Known rows:
[ -6   3  21   4 -15   1  31  17   6  -7 -59 -20 -39   7   4 -21  -2  17
 -62   2 -12  10  24 -10 -47  27]: suful
[-58 -18 -19   7  -5 -11 -15  19  -4  47 -28 -21   6  12   6 -48  12  39
 -89 -11 -11  -9  19 -36  37  29]: vugral
[-10 -21   9  14  -8  -1  27  10 -17 -10 -32 -33 -11   8  25 -23   1  10
 -64   6   4 -15  23 -11  -6  41]: brastegre
[ 32 -60  -1   6  23 -15  41  30  18 -20  29 -47 -67  -8  30 -12  10 -33
 -85 -26  -1 -14   2 -41  34  23]: fekir
[ -4 -10  28 -15   4  -2  46  11  -5  -3 -27 -34 -21   9   0 -13   5  24
 -56   1  -4   5  18 -12 -35  44]: skidris
[ -8 -24 -30   3   1 -25  -1  34  22  28 -44 -11 -30 -23   4 -41 -33  24
 -94 -37 -25  12  18 -53  48   7]: drabru
[ -5 -17  18  22 -29 -12  33  35  22 -13  -5 -26 -59  24  31 -25   6   5
 -92  26  10 -17  15 -19 -14  34]: dusabe
[-19 -25  11  17 -14  -9  30  22  -3  10  -7 -27 -11  10  28 -28   4   9
 -71  10   6 -13  17 -16  -3  33]: fliflok
[ 17 -21  29   2   1   0  30   3 -13   5 -55 -21 -10  14   1 -16  -1  27
 -50   4 -11   3  16 -18 -37  33]: dropun
[ 16  -3  14  -6 -13   6  40  12  -2   6 -60 -14 -30   8   0 -26 -12  35
 -72  -3  -7  -6  27 -11 -48  40]: lobiku
[ -3 -20  16  19  -1   2  33  -1 -10   3 -39 -31 -20  16   2 -16 -14  34
 -45  -2  -7   2  28 -21 -45  38]: steplas
[ 12 -36  -3   3  16 -11  28  20  -3 -28 -27 -40 -29 -26  28 -17 -20  -8
 -58 -21  -9  15  23 -38  31  13]: stagrol
[ -1 -35  12  28 -14  -7  36  28   4  -5  17 -27 -28  11  28 -23   3   3
 -76  18  19 -26  11 -16  -4  43]: pokla
[-10 -14  10  33 -41   1  25  25  -6 -11 -35 -10 -32  13  35 -31 -21  -2
 -62  23   8  -2  16  -5 -19  25]: tresal
[-12  -2   8  14 -32  -5  23  26   0 -16 -42 -21 -35   5  23 -29  -7  21
 -63  19   3   3  27  -9 -16  29]: stugrin
[  9 -10   6  16 -29  -2  28  22  -6  -6 -41 -11 -20   2  34 -31 -20  21
 -82  19   5 -20  24 -22 -12  42]: dradrom
[  8 -30  11  16  10 -21  29  16   0 -32 -21 -51 -39 -13  27 -12 -29  17
 -65   3  -4   0  28 -50  16  35]: trudeklon

Facts:
Λ(bagur, a); Λ(begro, g); Λ(bestin, e); Λ(brastegre, g)
Λ(bregu, b); Λ(bridu, c); Λ(brigres, e); Λ(briri, g)
Λ(bronil, b); Λ(debras, e); Λ(dizo, c); Λ(drabru, d)
Λ(dradrom, d); Λ(dresofe, a); Λ(dropun, c); Λ(dulak, a)
Λ(dusabe, b); Λ(fekir, g); Λ(fitru, f); Λ(flibo, f)
Λ(fliflok, a); Λ(flitelur, a); Λ(flitimo, f); Λ(fotrun, b)
Λ(fustu, b); Λ(garezor, a); Λ(geral, f); Λ(giflor, g)
Λ(gipam, d); Λ(gogru, d); Λ(gridil, c); Λ(grobrom, b)
Λ(grosem, a); Λ(guvo, a); Λ(kagrak, d); Λ(kagu, f)
Λ(keston, a); Λ(kivumol, b); Λ(klike, g); Λ(klubra, e)
Λ(kure, b); Λ(lobiku, d); Λ(lopli, c); Λ(lotabrum, f)
Λ(mekluk, c); Λ(midram, b); Λ(moro, b); Λ(muzon, a)
Λ(naluflus, d); Λ(nesom, g); Λ(nuflem, g); Λ(nustuga, c)
Λ(pelom, e); Λ(peses, c); Λ(plakli, c); Λ(plipla, g)
Λ(plufler, d); Λ(pokla, a); Λ(riplis, g); Λ(rodok, e)
Λ(skapapla, a); Λ(skeme, e); Λ(skidris, a); Λ(skuvidam, d)
Λ(sogok, c); Λ(stagrol, g); Λ(steplas, f); Λ(stigrote, e)
Λ(stirizos, a); Λ(studror, a); Λ(stugrin, b); Λ(sudapur, a)
Λ(suful, b); Λ(tibran, d); Λ(toros, b); Λ(toskol, a)
Λ(tradar, a); Λ(tregas, f); Λ(tremufur, e); Λ(tresal, b)
Λ(trifi, a); Λ(truba, e); Λ(trudeklon, f); Λ(truzi, c)
Λ(vaga, e); Λ(vegreno, f); Λ(vostin, b); Λ(vugral, g)
Λ(zatramor, c); Λ(zotoflu, b); Σ(bagur, truba); Σ(begro, riplis)
Σ(begro, nuflem); Σ(bestin, tradar); Σ(brastegre, lobiku); Σ(bregu, trifi)
Σ(bridu, giflor); Σ(brigres, drabru); Σ(briri, truba); Σ(bronil, bagur)
Σ(dizo, bagur); Σ(dizo, dropun); Σ(drabru, truba); Σ(dradrom, guvo)
Σ(dresofe, bagur); Σ(dusabe, fekir); Σ(dusabe, plipla); Σ(fekir, truba)
Σ(fitru, truzi); Σ(flibo, bagur); Σ(fliflok, garezor); Σ(flitelur, bagur)
Σ(flitimo, bagur); Σ(fotrun, bagur); Σ(fotrun, skapapla); Σ(fustu, toskol)
Σ(garezor, fekir); Σ(garezor, drabru); Σ(geral, bronil); Σ(geral, skeme)
Σ(giflor, zatramor); Σ(giflor, flitelur); Σ(gipam, plufler); Σ(gipam, trudeklon)
Σ(gogru, rodok); Σ(gogru, nuflem); Σ(gridil, zotoflu); Σ(grosem, bagur)
Σ(grosem, suful); Σ(guvo, flitimo); Σ(kagrak, bronil); Σ(kagrak, skapapla)
Σ(kagu, vaga); Σ(kagu, drabru); Σ(keston, truba); Σ(klike, truba)
Σ(klike, toskol); Σ(klubra, fekir); Σ(klubra, moro); Σ(klubra, trudeklon)
Σ(kure, begro); Σ(lotabrum, klike); Σ(mekluk, kivumol); Σ(mekluk, briri)
Σ(mekluk, steplas); Σ(midram, keston); Σ(muzon, truba); Σ(naluflus, truzi)
Σ(nesom, plipla); Σ(nesom, truba); Σ(nustuga, dulak); Σ(nustuga, truba)
Σ(pelom, nuflem); Σ(pelom, drabru); Σ(peses, tresal); Σ(plakli, drabru)
Σ(plipla, flitelur); Σ(plufler, keston); Σ(plufler, giflor); Σ(pokla, midram)
Σ(pokla, fekir); Σ(pokla, bregu); Σ(riplis, toskol); Σ(skapapla, truba)
Σ(skuvidam, zatramor); Σ(sogok, kagu); Σ(sogok, bestin); Σ(stagrol, truba)
Σ(stigrote, nuflem); Σ(stirizos, fekir); Σ(stirizos, moro); Σ(studror, toros)
Σ(stugrin, tradar); Σ(sudapur, moro); Σ(tibran, klubra); Σ(tibran, truba)
Σ(tregas, bagur); Σ(tregas, toskol); Σ(tremufur, vugral); Σ(tremufur, truba)
Σ(tremufur, bestin); Σ(tresal, bronil); Σ(trifi, riplis); Σ(trifi, flibo)
Σ(trudeklon, zatramor); Σ(trudeklon, skidris); Σ(trudeklon, truba); Σ(vaga, fekir)
Σ(vaga, skidris); Σ(vaga, toskol); Σ(vegreno, riplis); Σ(vostin, fekir)
Σ(vugral, drabru); Σ(zatramor, truba); Σ(zatramor, toskol); Σ(zotoflu, plipla)
Σ(zotoflu, tregas)

Rows:
No name comes twice in this set of rows, the named rows included.
[ -4 -16  26  22 -20 -12  18  10 -27 -12 -48 -33  -5  12  27 -21  -8  28
 -72  45   3 -12  27 -24   7  40]  bridu
[ 11  -7  -3  20 -20   0  26  26 -14  11 -50   5 -13  -6  24 -34 -24  21
 -64   6  13 -21  22  -9 -13  37]  gogru
[ 10   6  47   1  26 -33  10  21  13 -42 -40 -42  -4 -35  29   0 -32  14
 -70  -3   4  -5  31 -58  25  42]  zatramor
[ 32 -17   0 -27  21  -8  44  23   6 -32 -52 -33 -45 -37   3 -15 -17 -16
 -57 -36 -26  25  22 -27  18  11]  truba
[-31  -9  51  27  -6 -12   0   6  16 -12 -25 -31  20  17  57   2 -54  -4
 -85  -9   4 -17  16 -53 -38  38]  tregas
[-25 -22  22  33 -49   4  13  17   3  -7 -52  -9  -8  32  65 -17 -53 -46
 -82   9  -4  11   6 -12 -40   1]  bronil
[-29 -26  -2  19 -18 -18 -11  20  -5  40 -31 -20  -3  15   5 -42   5  34
 -78   4  -5  -7  15 -40  20  26]  plakli
[-19 -19  25  26 -35  -3  19  19   6 -18 -47 -15 -17  17  48 -21 -40 -20
 -81   6  -9   8  16 -14 -28   9]  fotrun
[  4 -41  15  21 -15  -7  41  31  11  -2  31 -37 -44  23  29 -16  22  -4
 -74  11   8 -27   6 -11 -16  38]  stirizos
[-18   2  24  17 -33 -12  25  26   5 -20 -39 -23 -32   9  38 -23 -15  15
 -86  41   3  -7  27 -22 -10  35]  zotoflu
[ -8 -16   7  11   0  13  30   9 -23   5 -43 -14  -3  -6   1 -27   8  21
 -34 -13  11 -10  21   3 -28  35]  nuflem
[ -9 -40  17   7  -1  -7  26  13   4 -21 -40 -33  -5   0  58  -5 -61 -59
 -74 -34 -22  33   2 -41   8  -9]  bagur

The same elements again, as new rows of numbers:
Known rows:
[ -2  -3  -7   9  24  -6   5   2   3   9   5 -17  -8  12 -12   5 -12  14
  -1  -2  22  -5   9 -23  -3  -7]: trudeklon
[  1 -11  -2 -16  22 -10   4   2   3   5  13  -7 -19  27   5  10   1  12
  -9 -10   7   2   2  -2   2  -6]: zatramor
[ -2   8  11  13  22 -14   6  -3  -2   4  -7   0  -8  21  -4   4   2  11
  -5  14   6  25  -6  -2   2   3]: vostin
[-17 -14 -13  19  65 -25  -7  10  15   1  17   7  -5  12  12 -17  10 -19
   8  -5   0  -4  -9  34 -15  -2]: mekluk
[ 23  -8 -26 -19  31 -14  -6   6  -7   0   5  17   4  21   6   0  12   1
   7   0 -18 -19   9  25   3   3]: lopli
[ -9   3  -1   5  10   8  -8 -18   8  -1  -6   2   1  10 -13  -3   1  12
  -4   1   7  12  11 -44   4   5]: garezor
[-18  -3   2   3  -4  19  -8  -7  -2   6  -6  16  13  -6   2   3 -16  30
   0 -10  -1  15  37  40  -5   5]: vugral
[-28  -6   4   9  21   8   1  18   1   5  -3   2   7 -12  -1  -8 -15  10
  -6 -10   8  15   7  32 -10  -6]: stagrol
[ -6   2  24  16   1  -7   9  14  10 -14  -6  -2  -3   7   4   5  -9 -21
   5  16  -1  -3 -22  35   4  -2]: fotrun
[ -7  -3  12 -16 -20  11  11  17 -12   2   0 -16   7 -13  -4   4 -11   9
 -11 -16  16  10  15  14  -3  -7]: plipla
[-24  -9   2   9  37 -12  -1   4   7  12  -1  -3 -14  17  -4   3  -5   2
 -10  -6  -1  -3  -1  13  -3  -6]: tibran
[-11  -6   2  -7  17  -7   2  15  -2  13   1  -7 -17  12  -2  -4   1  11
 -13  -8   3  -5   7  -4  -3  -6]: plufler
[  6  -4   1  -3 -17  -2  11  11   5  -9   6  -6  -2  -5  -5  13 -14  -5
   8   2   3 -28  -6  14  10 -13]: flitimo
[ 23   6  -9   0 -17   0   1 -11 -16   7 -11  -2   9 -32  -1 -21  15 -16
   4   3 -22 -14  -5  11 -14   9]: debras
[ 18   4 -31  -8  40 -10  -5   0 -15 -18 -12  17  34 -10  -4 -27  34 -16
  10   7  -7 -17   3 -46   4   9]: studror
[ 20   7  -2 -13  -8  30  -5 -40   9  -9   0   9   8  18  -8  -6   2  21
   2  -8   9   4  31  -4 -11  12]: tradar
[ 12  -1  16  -5 -34  14  16  -3   0 -21   4  -7   6   8   7   6  -4  -6
  12   8  -3 -11 -16  58   4   3]: bronil

Rows:
No name comes twice in this set of rows, the named rows included.
[-13 -13   3 -12   1  -4  -1  17   2  -3  -4  11  -2  -6   2   5  -2 -13
   5   1 -15 -35  -8  32   9  -9]  dradrom
[-17   0  10  15  13   4  -6  -9  11  -8   3  -4  -3   9  -9 -10   8  -4
  -8   1  20   9  -8 -20  -6  -2]  muzon
[  4  -4 -35 -10  34  -6  -1  24 -24  -1 -15   7  49 -27   1 -19  10   0
  11  -4 -10 -16  23  12   0   5]  brastegre
[ 20   4   7 -25 -43  26   4 -24   1  -8  13 -21 -11  -3   0   1   6  16
  -9 -14  19  16   8 -59  -3  -2]  toskol
[-18 -11   6   0  16  -1   0  12  11  -5  -2   8   0  -3   1   6   0 -17
   5   3  -5 -28 -18  54  10  -7]  kagrak
[ 15  -2 -10  17  16   2  11  -6   2   1  13 -19   9   3  19 -23  16  -2
  15 -14  13  16   0  28 -26  10]  kivumol
[  5  11   4  17  17   6  -4 -20   4   1 -11  24  10  21   1   5  -8   9
  12  13 -20   4  21  31  -6  16]  stugrin
[ -1   7   1  -5 -26  -2  -6   5   4 -14   0   0  -3  -7   1   0   9 -10
  -1  11   7   5 -19 -63  15  -5]  trifi
[ -5   4 -12  17  23  -2  -4 -10   8   6  -3  12 -13  12  -9  17 -18  28
   4  -1  -1  -1  19 -23   0   3]  kagu
[  1 -13  -5 -13  15  -9   2   7  11 -15   3  22   5  20   5   8  -1 -15
   7   8 -16 -32  -5  60  10  -7]  peses
[ -7 -11   2  -6  11 -19   1  19   7 -12   6  13 -11  22   4  16  -3 -20
  -1   9  -7 -22 -17  38  15  -9]  dizo
[ 13  -2  21  -8 -52  22  13 -17  -2  -9  -5  -8   8 -32   2 -10   6 -18
   3   5 -23 -23 -21  47  -8   6]  skeme
[-12  11  -2  20 -33  -3 -10 -13  -7  13  -7  12   5 -46  10  -2  -1 -16
   6  13 -34   8 -17 -37   3   9]  stigrote

Now the same elements, written a new way:
Known rows:
[ -3  -8   4   0   1   0  -4 -10  -4   2   0  16  -1  -3   2   0  -4  -3
  -4  -1   0   1   3  -2   7   0   1  -1]: plipla
[-5  9  1  2  1  5  4  3 -6 -3  5 -5 -1  3 -3  0  0 -5 15  3  4 -3 11  3
  4  4  1  5]: klubra
[ -1  -9   4  -1   1   1  -4 -10  -4   1   1  12  -1  -4   4   0  -3  -4
  -2  -1   2  -3   4  -3   7   0   0  -1]: fekir
[ 10   7   4   2   1   1  -1   3  -5   4   0 -10  -3   0   5   4  -6   9
   3   5   3 -10   3  -1  -6   0 -10   5]: garezor
[  1 -13  -1   2   3   1  -5  -4  -3  -1   3  -2  -1  -3   2   5  -1  -1
  -2  -1   5  -1   5  -2   7  -4   7   0]: vostin
[ 11   1   1   4   2   1  -3   6  -5   4   2 -19  -3   0   6  10  -7  13
   1   5   2  -9   4  -4  -3   0  -1   2]: stirizos
[-10  -9   2   1   5  -1  -3  -6  -2  -5   3  -8  -4  -3   9   6   2 -12
  11   2  11 -13  18   0  21 -25  -6  -1]: stugrin
[-16  -2   4   1  -1  -1  -1  -1  -5   3  -2  13   3   1  -3   1  -5  -7
  -9  -3  -5  17  -1   5   2  -1  12   0]: tresal
[-16  -3   4   1   0   0  -1  -3  -5   3  -2  10   2   0  -1   0  -4  -7
  -6  -3  -4  14   1   5   3  -1   8   0]: bronil
[  7  -5  -2   5  -2   5  -8   6  -5  -1   1 -24   3   2  -9   0   4  13
  -1   1  11  -7  10  -7  -1  10  -5  16]: stigrote
[  3  -7   9  -2  -1   1 -10 -12  -4   4  -6  18   2  -6  -1 -10   1   1
 -13  -3   2  -6   2  -6  -3   6 -19  10]: nuflem
[  4 -13   5   0  -1   1 -11 -10  -3   3  -3  10   2  -5  -1  -4  -1   6
 -12  -2   2  -5   2  -7   1   5  -9   7]: begro
[ 25  17  -6  -8 -20 -16 -22  -1 -13 -14  16 101   9 -11   8  16   9   6
 -22  -6 -35  -5  -1 -24  -2  -3   8   4]: brastegre
[ 1  2  3  1  0  1  0 -3 -4  1  2 -1 -2  3  2 -1 -2 -3 -2  1  5 -4  0  1
  1  1  0  1]: zatramor
[ -2  -9   5  -1   2   0  -5 -11  -3   0   0  13  -1  -4   5  -1  -2  -3
  -2   0   2  -5   5  -4  10  -3  -4   1]: vugral
[-8 11  3  2  2  4  4  2 -5 -5  4 -8 -2  3  0  0  2 -9 21  5  8 -9 18  3
 10 -7 -7  5]: bestin
[ 23  10   2  -4   6  10  12 -10  -7  -1   7  27  -6   0  -1 -14   0 -10
   6  -2   9  -4 -23   3 -18  30   4  -3]: steplas

Rows:
No name comes twice in this set of rows, the named rows included.
[ -1  10   6   4  -3  -1  -1   8  -6   7  -2  -5   1   4   1   6 -10   9
  -6   2  -6   7  -3   4  -7   4   3   2]  guvo
[  2 -11   5   0   0   0  -8 -10  -4   2  -1  11   0  -4   1  -2  -2   1
  -8  -1   2  -2   1  -4   5   3  -4   4]  riplis
[ 11  -7   2  -3   4   5   0 -11  -4   1   3  24  -3  -6   2  -4  -4  -2
   0  -2   1  -1  -6  -2  -3  14   5  -3]  briri
[  3  -5  -1   4   0   0  -3  -3  -4   0   5 -10  -1   6   0   3   0  -2
  -6   0   9  -6  -3   1   9   3   9   1]  lotabrum
[-9  4  4  2 -3 -1  1 -3 -6  3  2 -1  1  9 -3 -2 -2 -6 -9 -1  3  6 -7  8
  5  4 10  1]  flitimo
[  3  -5   1   3   1  -1  -3  -3  -3  -1   4 -13  -3   3   5   6  -1  -2
   1   2   9 -11   7  -3   9  -8  -1   1]  sogok
[  3  -1  -2   5   0   5  -4   6  -5  -2   4 -19   2   3  -6   2   3   7
   5   2  10  -6  11  -4   2   6  -1  11]  pelom
[-11  12  10   0  -1  -1   3  -3  -5   4  -2   9   0   4   0  -6  -4 -10
  -3   0  -2   5  -4   8  -1   2  -5   2]  dropun
[  1   0  -3   5   1   5  -1   5  -6  -3   6 -16  -1   4  -3   5   2   2
  12   3   7  -6  13  -2   8   2   5   7]  brigres
[-17   5   8  -2   1   0   2  -6  -5   2  -3  20   1  -1   0  -6  -3 -13
  -1  -2  -3  11   0   7  -1  -2  -3   2]  suful
[-12   0   2   4  -4  -2  -2  -1  -5   4   2  -5   2   9  -4   3  -4  -4
 -13  -1   1  11  -6   7   9   3  17   0]  geral

The same elements again, as new rows of numbers:
Known rows:
[ -9  14   9  22  10  -4   8  -2 -26  -4 -17   0   4   5  -3   1  23 -14
  27   4  24  21 -10  21  24  -4]: tibran
[  3  15   1  22   9  -3  -6   1 -11   4 -26   3 -10   5   8  11  31 -25
  23   8  35   4  14  33  32 -11]: drabru
[ -4  15   8  22  24 -15   3  22 -23  11 -13  11  13  16   1  -2  19  -2
  27  30  24  15  -7  29  14  -3]: pelom
[ 10  15 -16  39  15  45 -10 -19  30  21 -33  46  -5 -12  23 -14  27  -1
   2 -23  -4 -12  12  -8   5 -40]: brastegre
[  9  15   7  25   7  -1   3   5   0  -5 -18   1  -1   1  -1  10  40 -17
  18  10  28  14  13  31  42  -9]: plakli
[  0  32  11  22   8  -7  -7   6 -19   6  -7   9  11  25   4  -4  17 -10
  47  19  29  19  -9  24  24 -10]: bregu
[ -4  39  19  25   1  -1   5   8 -22  20  -5  16 -11   2  -3 -14   7 -39
  51  -4  30  20   1  29  34 -11]: flitimo
[ -6  25   4  30  -9   0   1   2 -17  13  -8   7 -16  31  -8  -3  23 -23
  52   0  29  13   2  40  21   1]: trudeklon
[-14  15  -9  29 -12   5 -16  -5 -16  16 -21   0   5  40 -12  18  25 -23
  73 -15  43   9   2  39  16  -3]: steplas
[-12  26  19  24  12  -9  -1   3 -40   5 -22  19   9  11  13  -1   4 -10
  31   5  30   4  -5  32  26  -7]: guvo
[  6   9   3  21   6   0  -9 -14 -10 -10 -12  20  -9 -10  -9  12  26 -16
  17  11  34  17  13  24  37 -11]: stagrol
[ 17  25  16  21   5 -10   7  21  -4  23  10  21  -2   8 -11 -11  17 -24
  38  30  25  30   4  23  23  -6]: kure
[ 24  10   2  13  12 -13   0   9  -5   9 -17  -4 -17  10   8  -6  35 -29
   6  31  29   7  19  30  21  -7]: gogru
[ -2  32   5  26   7  -4  -7   3 -14   7 -19   3 -20  15  11  -2  26 -29
  43  15  32  10   7  37  40 -14]: flibo
[-10  35   8  21   9  -7   0   4 -28   7 -17  -2  -1  19   4 -10  17 -22
  46   9  29  20 -12  23  23 -10]: tregas
[-29  18   9   5   8 -18  36 -43  -8  30 -13  -9  27  -5  10 -18  30 -11
  34  31  50  10  11  33  13  -8]: naluflus
[ -7  16  10  25  18 -10 -11  14 -13  13 -27  24   0  10  13  13  21 -13
  34  17  37  -1  11  38  35 -11]: debras

Rows:
No name comes twice in this set of rows, the named rows included.
[-30  26   6  17 -12 -15  40 -41   3  41   3   4  -1  12  -2 -21  36 -17
  53  30  49  10  16  49  14  -1]  fitru
[  8  23 -11  41  13  42 -18  -9  24  34 -52  26   1   9  39 -12  24 -15
  18 -33   2 -28  15   2   0 -42]  lobiku

The same elements again, as new rows of numbers:
Known rows:
[ 26 -17  12 -13 -16 -17  27   4  -6   4 -28 -14  19  34]: naluflus
[ -8   2 -17  -2  11 -11   3  -4 -21   4 -17  -3  -5  37]: pokla
[-28 -10   1 -39  16 -20 -60 -41  24  -6  14  -7 -16  47]: truba
[-18 -13  18  29 -46 -25  31  26  -4   8  39  -4  -7   3]: flitimo
[-22 -16   9 -20  32 -27 -36 -12  22  -3   5 -36 -21  49]: skapapla
[ 33 -26  10 -19 -12  -8  28   0 -10  10 -30 -11  20  38]: lobiku
[ -4 -12 -10 -11  16   5  -4  -6  -6   8 -16  -3   4  28]: studror
[-17   8  17   8 -14   2  17 -12 -18   8  17 -11   5  -8]: peses
[-41  -5  15 -17  23 -14 -35 -30  17 -20  14 -22 -35  32]: briri
[ -9   0  14  -8 -28  16  18 -20 -19   6   3   2   1   1]: toros
[-41  -2  15 -10  22 -15 -30 -32  14 -18  10 -18 -31  27]: stagrol
[ -9  -5  20  -8 -32  16  18  -8 -26   9  13  -2   4  -2]: steplas
[ -4   4 -15  -7  16 -14  -2   5 -10   6 -20  -2   3  22]: fliflok
[-14   1  16  -2 -33   1  23   1 -27   9  18  -4   2  -1]: geral
[ 26 -12   9  -8 -15 -20  26  10 -11   6 -29 -11  20  34]: dradrom
[-17 -15   8 -20  29 -22 -35 -12  17  -6   2 -33 -15  47]: muzon
[ 11 -18  18  -4   1 -30  21  -1 -10   8 -29  -7  22  30]: skuvidam

Rows:
No name comes twice in this set of rows, the named rows included.
[  4   5   7  -7  18  20  -5 -16 -16  -2  -8  29  -9 -13]  begro
[ -9   8  10  -3 -39   9  27 -23 -30   1   5   0 -10  12]  moro
[  9  22  21 -51   7 -59 -27  33  19 -11 -25 -39  -5  11]  drabru
[-46   2   5  -3  17 -13 -17 -29   2 -17   6  -9 -18  26]  nesom
[-13  -1  30   4  27 -15 -26 -32 -11  -8   4  16 -39  12]  klike
[-27   2 -10 -32  11 -19 -46 -28  12  -1   2   8  -1  29]  tremufur
[-32   7  33  -1  -1 -13  -9 -19  -4   1  29 -34 -16   9]  nustuga
[  9 -17   8  -9 -10 -27  31   1 -10   3 -33  -9  20  36]  gipam
[  4   5  34  15 -12 -12  13 -19 -38   7   3  31 -18 -18]  fustu
[-21  24 -30 -12 -18 -15  -6 -32 -32  -2  -4  26  -1  50]  klubra
[ -6   7  29  -2 -21  -4  14  -5 -35  13  13  15   0 -14]  vegreno
[ -3  26 -11  -7   3 -21 -21 -21 -40   6 -12  55 -11  20]  vaga
[-46  -1  34  -1 -16 -24   4 -21 -26   3  20 -15 -10  11]  trudeklon

